Below are the code and all the weights of a small trained network. Each question names an input and a class and asks about switching units off, where a switched-off unit gives its printed mean instead of its output.

import numpy as np


def w(rows, s, z=0):
    codes = np.array(rows[::2]) - 128.0
    scale = np.full(codes.shape[1], s)
    scale[-1] = z or s
    return codes * scale


def norm(h):
    return h / np.sqrt((h * h).mean(-1, keepdims=True) + 1e-5)


def f(y):
    return y / 2 * (1 + np.tanh(0.7978845608 * (y + 0.044715 * y**3)))


def log_softmax(a):
    a = a - a.max(-1, keepdims=True)
    return a - np.log(np.exp(a).sum(-1, keepdims=True))


def net(x, mask):
    res = np.array(x, float).reshape(1, 3) / 4 @ E
    u = 0
    for l in range(2):
        y = f(norm(res) @ A[l][:, :-1].T + A[l][:, -1])
        res = res + np.where(mask[u : u + 8], y, B[l][:, -1]) @ B[l][:, :-1]
        u += 8
    return log_softmax(norm(res)[-1] @ U[:, :-1].T + U[:, -1])


A, B = {}, {}
E = w([
[122,129,140,133,133,129,135,127,120,135],'x0',
[12,145,86,109,104,99,127,74,142,133],'x1',
[162,100,192,146,199,57,87,95,157,88],'x2',
],0.011)
A[0] = w([
[126,117,126,123,138,111,120,109,121,132,22],'0.n1',
[174,139,112,117,101,221,145,181,95,127,71],'0.n2',
[74,165,77,125,83,237,152,159,141,155,58],'0.n3',
[141,104,117,147,100,155,96,135,116,125,45],'0.n4',
[254,136,170,132,157,145,133,171,126,117,13],'0.n5',
[119,173,127,144,134,158,111,151,142,146,198],'0.n6',
[150,129,150,160,104,191,154,144,104,169,193],'0.n7',
[230,116,113,146,93,222,125,174,112,150,99],'0.n8',
],0.0098,0.0011)
B[0] = w([
[70,222,116,192,90,109,81,181,138,215,130],'0.n1',
[80,234,171,71,138,45,186,135,229,155,211],'0.n2',
[161,55,92,185,101,167,76,84,26,113,250],'0.n3',
[81,97,124,138,156,106,178,151,114,244,134],'0.n4',
[160,34,63,181,55,163,29,132,57,180,226],'0.n5',
[159,78,68,1,143,155,107,175,149,67,142],'0.n6',
[92,169,132,100,168,93,143,156,125,126,181],'0.n7',
[126,230,145,101,190,86,188,164,177,60,227],'0.n8',
],0.0091,0.012)
A[1] = w([
[74,119,198,106,179,100,157,79,209,110,77],'1.n1',
[112,48,119,97,97,254,190,79,112,114,138],'1.n2',
[202,89,162,119,148,147,142,126,133,92,101],'1.n3',
[115,162,134,97,114,152,175,186,230,174,59],'1.n4',
[127,197,166,48,201,124,243,163,172,92,40],'1.n5',
[96,141,177,157,157,157,131,101,202,116,3],'1.n6',
[189,44,180,148,113,212,132,170,179,199,168],'1.n7',
[121,51,107,112,159,123,120,112,137,137,170],'1.n8',
],0.016,0.002)
B[1] = w([
[93,7,148,101,139,140,131,144,219,187,204],'1.n1',
[120,196,56,146,99,202,187,58,151,137,203],'1.n2',
[102,193,70,170,109,162,101,111,125,95,149],'1.n3',
[92,111,152,79,169,152,172,112,68,173,184],'1.n4',
[171,217,171,59,241,112,153,242,49,236,252],'1.n5',
[24,102,101,168,119,101,77,112,181,179,156],'1.n6',
[143,199,124,189,190,90,34,143,194,18,177],'1.n7',
[146,144,126,92,120,139,180,193,115,162,165],'1.n8',
],0.016,0.014)
U = w([
[162,201,157,23,222,122,187,216,40,203,202],'0',
[54,2,139,102,125,114,107,120,225,171,222],'1',
[169,94,192,88,79,140,157,112,97,62,8],'2',
[126,193,1,121,58,240,207,39,82,119,200],'3',
[198,185,85,200,155,118,5,160,144,10,209],'4',
[156,97,149,92,90,89,159,95,66,70,3],'5',
],0.0096,0.0035)

Each question gives the input, the list of numbers given to net, and the class t.
The units are the neurons (one row each of A and B). Each row of codes is followed by its name. A weight is (code - 128) times the scale printed after its matrix; where a second scale follows, it is the last column's (A, B and U).
mask holds one flag per neuron, layer by layer. A switched-off neuron (its flag False) gives its mean, the last column of its row in B, instead of its output. The means were averaged over made-up inputs and are rounded, as every weight is.
A unit's drop is (log p(t) with every unit on - log p(t) with that unit switched off) / (log p(t) with every unit on - log p(t) with every unit switched off).
The circuit of an input: a set's keep is (log p(t) with only the set's units on - log p(t) with every unit switched off) / (log p(t) with every unit on - log p(t) with every unit switched off). Starting from the 12 units with the biggest drops (on a tie, the unit counted first), units are removed one at a time, each time the one whose removal leaves the highest keep (on an exact tie, the one counted first), for as long as the keep stays at least 0.8.
circuit, biggest first: the units of the circuit, biggest drop first
top k neurons: the k neurons with the biggest drops, biggest first
top k neurons in layer l: the k neurons of layer l with the biggest drops, biggest first
drop when u is switched off: that unit's drop, to one decimal
input [1,6,0], class 3: circuit, biggest first : (1.n5)
input [-4,-4,1], class 4: top 2 neurons : (0.n5 1.n5)
input [-6,1,6], class 1: top 3 neurons : (0.n5 0.n3 1.n5)
input [6,1,3], class 1: top 3 neurons : (0.n5 0.n3 0.n8)
input [-4,1,6], class 1: top 2 neurons : (0.n5 0.n3)
input [2,1,4], class 1: top 2 neurons : (0.n5 0.n3)
input [5,3,5], class 1: top 2 neurons in layer 0 : (0.n5 0.n8)
input [-7,0,4], class 4: top 2 neurons : (0.n2 1.n5)
input [4,1,8], class 1: top 3 neurons : (0.n3 0.n5 1.n5)
input [7,4,3], class 1: top 3 neurons : (0.n3 0.n5 0.n8)
input [2,2,-7], class 3: drop when 0.n3 is switched off : 1.7
input [5,4,4], class 1: drop when 0.n5 is switched off : 0.4
input [1,0,4], class 4: drop when 0.n2 is switched off : 1.0
input [-6,-4,6], class 4: drop when 0.n5 is switched off : 0.0
